array([[135, 140, 122, 115, 128, 109, 153],
       [147, 119, 133, 142,  98, 135, 126]]) ⇒ 128

array([137, 129, 104, 128]) ⇒ 129

array([126, 125, 117, 152, 114, 157, 147]) ⇒ 114

array([[151, 132, 121, 109, 137],
       [117, 109, 135, 146, 139]]) ⇒ 121

array([[125, 134, 136, 120],
       [146, 109, 114, 131],
       [133, 106, 116, 154]]) ⇒ 134

array([[124, 142, 139, 110, 131, 130],
       [113, 102, 111, 105, 151, 119]]) ⇒ 110
---
[[115 111 150 116 136 144]
 [147 127 120 136 111 113]
 [121 106 146 145 125 140]
 [141 125 123 134 114 120]
 [107 130 134 127 142 140]
 [109 134 127 131 126 112]
 [109 133 121 142 129 124]
 [113 133 134 143 137 131]
 [123 110 127 129 100 103]
 [136 112 113 128 126 128]
 [114 122 132 136 132 136]
 [138 139 123 115 131 118]] yields 118

[[128 122 127 133 120 139 125 138 126 128 128 140 138 119 125 146]
 [128 144 129 134 132 121 128 125 143 113 119 119 135 114 122 136]
 [126 121 130 116 129 136 135 118 135 119 123 125 138 133 119 142]
 [122 108 137 130 111 139 121 126 118 137 120 132 120 124 135 129]
 [130 139 116 107 114 120 135 127 148 120 114 130 128 129 134 138]
 [117 123 131 123 132 122 142 119 137 126 120 143 141 133 120 130]] yields 130

[[128 118 128 133 121 129 130 127 117 128 136 129 125 137 121 127]
 [144 130 122 116 124 132 113 119 139 126 129 136 135 124 122 115]
 [113 100 135 151 109 130 125 144 114 122 128 127 131 122 143 133]
 [132 125 123 120 127 127 126 123 136 128 133 131 124 123 122 122]
 [140 134 123 114 130 126 122 119 141 137 129 130 127 112 123 120]
 [116 101 130 152 122 133 131 139 108 112 132 130 123 143 136 131]
 [126 123 126 134 137 130 134 128 121 118 129 130 121 140 128 129]
 [137 138 123 114 131 126 130 117 132 137 135 128 124 131 111 123]
 [142 142 125 109 127 122 122 117 143 148 129 127 130 106 120 121]
 [124 124 127 133 136 128 128 133 134 119 122 129 125 121 141 129]
 [133 127 123 127 139 131 125 126 135 116 123 133 125 127 134 123]
 [115 122 136 144 122 130 130 140 115 123 123 124 133 135 139 137]] yields 137

[[125 134 118 112 125 123 124 141 139 128 118 149 127 114]
 [124 137 118 115 123 121 129 135 142 127 110 152 126 114]
 [123 137 119 121 125 121 131 135 141 128 107 152 133 116]
 [122 136 115 112 124 121 126 138 142 128 112 154 134 114]
 [121 134 111 114 121 122 124 141 139 122 117 149 130 108]
 [117 135 109 123 117 121 127 141 139 119 111 151 129 105]
 [122 137 115 119 117 122 129 138 141 119 111 149 133 105]
 [117 136 109 123 121 121 131 135 141 126 107 154 125 113]] yields 113

[[119 113 129 138 128 125 134 127 136 135]
 [135 115 108 139 133 133 126 139 138 108]
 [118 108 117 136 138 132 137 131 140 120]
 [126 108 122 137 136 122 131 136 140 123]
 [122 116 105 142 130 145 130 132 136 115]
 [137 156 157 110 112 110 123 116 113 156]] yields 156

[[140 127 121 136 127 131]
 [118 125 122 108 100 129]
 [140 127 118 131 118 129]
 [139 130 117 131 119 130]
 [140 129 123 136 119 131]
 [137 125 131 129 122 157]
 [133 129 143 119 125 142]
 [140 129 121 131 117 128]
 [139 129 116 131 116 130]] yields 130
---
[[108 108 112 121 118 107 118]
 [101 103 106 123 134 102 113]] value 112

[[127 152 143 117 126 132 147]
 [132 126 135 123 136 136 145]] value 143

[[119 136 138 128 154 114]
 [126 127 131 124 139 131]] value 138

[[152 141 130 137]
 [131 129 141 126]] value 130

[[127 127 129 127 127 116 125]
 [128 130 126 130 131 153 132]] value 129

[[123 116 122 124 120 124]
 [111 154 148 125 120 145]] value 122

[[129 126 117 134]
 [123 152 133 153]] value 117

[[132 123 129 144]
 [107 139 112 126]] value 129

[[130 129 131 130 130 131 126]
 [135 141 146 117 142 101 144]] value 131
---
[102 122 112 136 128 115] → 102, 115

[[151 124 126 148 124 149]
 [134 129 112 131 104 123]] → 151, 123

[[107 107 106 105 106 107]
 [122 123 123 127 123 128]] → 107, 128

[140 135 128 158 120] → 140, 120

[107 125 131 105] → 107, 105

[124 111 144 153 103] → 124, 103

[100 125 133 111 131 101] → 100, 101
---
106	134	135	106	103
128	133	129	133	128
124	124	132	122	132
→ 133

127	150	128	154	120	126
130	138	133	129	131	131
→ 131

107	126	123	143	123
138	111	128	117	119
→ 117

131	122	109	141	123	143
133	128	106	144	128	146
→ 128

133	151	129	127	131
127	152	123	137	136
119	125	118	145	135
→ 137

131	129	106	126	129	138
129	127	136	128	127	128
127	128	147	132	128	108
→ 127

120	127	128	133
102	128	129	129
→ 129

139	127	149	127
147	128	149	134
140	139	140	138
→ 149
